Below are the code and all the weights of a small trained network. Each question names an input and a class and asks about switching units off, where a switched-off unit gives its printed mean instead of its output.

import numpy as np


def w(rows, s, z=0):
    codes = np.array(rows[::2]) - 128.0
    scale = np.full(codes.shape[1], s)
    scale[-1] = z or s
    return codes * scale


def f(y):
    return np.maximum(y, 0)


def log_softmax(a):
    a = a - a.max(-1, keepdims=True)
    return a - np.log(np.exp(a).sum(-1, keepdims=True))


def net(x, mask):
    res = np.array(x, float).reshape(1, 5) / 4 @ E
    y = f(res @ A[0][:, :-1].T + A[0][:, -1])
    res = res + np.where(mask, y, B[0][:, -1]) @ B[0][:, :-1]
    return log_softmax(res[-1] @ U[:, :-1].T + U[:, -1])


A, B = {}, {}
E = w([
[131,48,254,84],'x0',
[103,251,185,54],'x1',
[128,128,127,128],'x2',
[126,127,128,126],'x3',
[226,149,174,174],'x4',
],0.0081)
A[0] = w([
[117,95,74,183,115],'n1',
[115,159,75,123,130],'n2',
[144,51,108,152,253],'n3',
[184,206,191,182,100],'n4',
[97,115,198,115,99],'n5',
[114,129,80,173,128],'n6',
[95,173,52,171,123],'n7',
[75,56,83,209,123],'n8',
[254,187,116,186,158],'n9',
[115,56,153,94,167],'n10',
[122,185,141,67,93],'n11',
[153,99,69,131,148],'n12',
[136,168,114,148,144],'n13',
[158,69,64,217,124],'n14',
[129,51,97,128,93],'n15',
[150,150,110,34,143],'n16',
[94,206,159,108,81],'n17',
[102,119,119,100,189],'n18',
[165,44,82,91,61],'n19',
[95,110,189,60,137],'n20',
[143,174,125,41,97],'n21',
[122,175,119,177,101],'n22',
[37,147,123,47,141],'n23',
[203,129,143,120,136],'n24',
[145,204,125,87,125],'n25',
[120,131,51,147,108],'n26',
[162,183,56,103,100],'n27',
[38,231,210,121,111],'n28',
[66,178,94,206,76],'n29',
[133,98,135,61,147],'n30',
[167,84,167,96,135],'n31',
[56,117,114,103,170],'n32',
[135,67,114,191,130],'n33',
[151,62,195,99,105],'n34',
[27,141,77,143,118],'n35',
[188,147,186,159,152],'n36',
[62,77,102,136,130],'n37',
[68,164,168,125,117],'n38',
[181,136,181,197,205],'n39',
[141,33,196,73,100],'n40',
],0.011,0.0057)
B[0] = w([
[133,130,178,126,194],'n1',
[206,113,93,53,185],'n2',
[160,202,168,128,254],'n3',
[56,99,121,185,193],'n4',
[174,52,19,23,180],'n5',
[190,134,74,69,183],'n6',
[141,106,65,93,216],'n7',
[200,155,216,165,220],'n8',
[12,134,64,122,239],'n9',
[138,153,119,21,207],'n10',
[194,65,170,185,188],'n11',
[151,180,150,149,187],'n12',
[120,103,104,3,170],'n13',
[115,132,153,193,243],'n14',
[248,146,223,238,183],'n15',
[166,176,219,207,181],'n16',
[177,74,188,220,191],'n17',
[44,213,111,140,178],'n18',
[180,98,185,201,174],'n19',
[98,128,110,74,210],'n20',
[179,77,164,162,184],'n21',
[133,52,6,103,162],'n22',
[44,172,155,153,224],'n23',
[83,136,98,99,178],'n24',
[140,137,221,198,197],'n25',
[139,76,61,59,189],'n26',
[180,86,71,76,193],'n27',
[249,62,179,189,238],'n28',
[159,57,73,146,182],'n29',
[152,157,72,42,174],'n30',
[95,84,114,61,192],'n31',
[65,149,98,217,195],'n32',
[122,110,197,194,208],'n33',
[133,105,61,69,211],'n34',
[17,119,143,133,202],'n35',
[19,135,164,160,199],'n36',
[21,171,130,141,183],'n37',
[171,113,141,156,178],'n38',
[15,171,105,101,228],'n39',
[140,114,30,125,229],'n40',
],0.0047,0.0084)
U = w([
[203,114,179,180,78],'0',
[112,162,123,117,254],'1',
[163,64,63,70,78],'2',
[7,148,130,160,49],'3',
],0.013,0.0093)

Each question gives the input, the list of numbers given to net, and the class t.
The units are the neurons (one row each of A and B). Each row of codes is followed by its name. A weight is (code - 128) times the scale printed after its matrix; where a second scale follows, it is the last column's (A, B and U).
mask holds one flag per neuron, in row order. A switched-off neuron (its flag False) gives its mean, the last column of its row in B, instead of its output. The means were averaged over made-up inputs and are rounded, as every weight is.
A unit's drop is (log p(t) with every unit on - log p(t) with that unit switched off) / (log p(t) with every unit on - log p(t) with every unit switched off).
The circuit of an input: a set's keep is (log p(t) with only the set's units on - log p(t) with every unit switched off) / (log p(t) with every unit on - log p(t) with every unit switched off). Starting from the 12 units with the biggest drops (on a tie, the unit counted first), units are removed one at a time, each time the one whose removal leaves the highest keep (on an exact tie, the one counted first), for as long as the keep stays at least 0.8.
circuit, biggest first: the units of the circuit, biggest drop first
most important unit: the unit with the biggest drop
k most important neurons: the k neurons with the biggest drops, biggest first
drop of u: that unit's drop, to one decimal
input [7,1,0,3,8], class 3: circuit, biggest first : (n36; n39)
input [-8,-5,-5,2,5], class 2: most important unit : n26
input [-8,1,7,5,8], class 2: 2 most important neurons : (n27; n22)
input [-5,0,-5,-1,-5], class 2: 3 most important neurons : (n2; n26; n7)
input [5,6,-2,5,8], class 3: circuit, biggest first : (n36; n4)
input [4,-4,-4,-8,3], class 1: 2 most important neurons : (n28; n39)
input [4,-1,-8,-1,5], class 3: 2 most important neurons : (n36; n39)
input [-2,2,-1,1,4], class 3: 2 most important neurons : (n9; n4)
input [8,6,-2,2,4], class 2: circuit, biggest first : (n5; n34)
input [-8,-4,-2,4,-8], class 2: 4 most important neurons : (n26; n2; n7; n6)
input [-5,-5,6,7,8], class 3: 2 most important neurons : (n9; n39)
input [5,-5,0,1,6], class 3: 3 most important neurons : (n39; n36; n28)
input [7,-6,3,7,6], class 1: drop of n28 : 0.2
input [2,7,-2,2,-2], class 0: drop of n28 : 0.1
input [-6,-5,1,-1,7], class 3: circuit, biggest first : (n9)
input [-7,8,8,0,-8], class 0: drop of n28 : 0.4
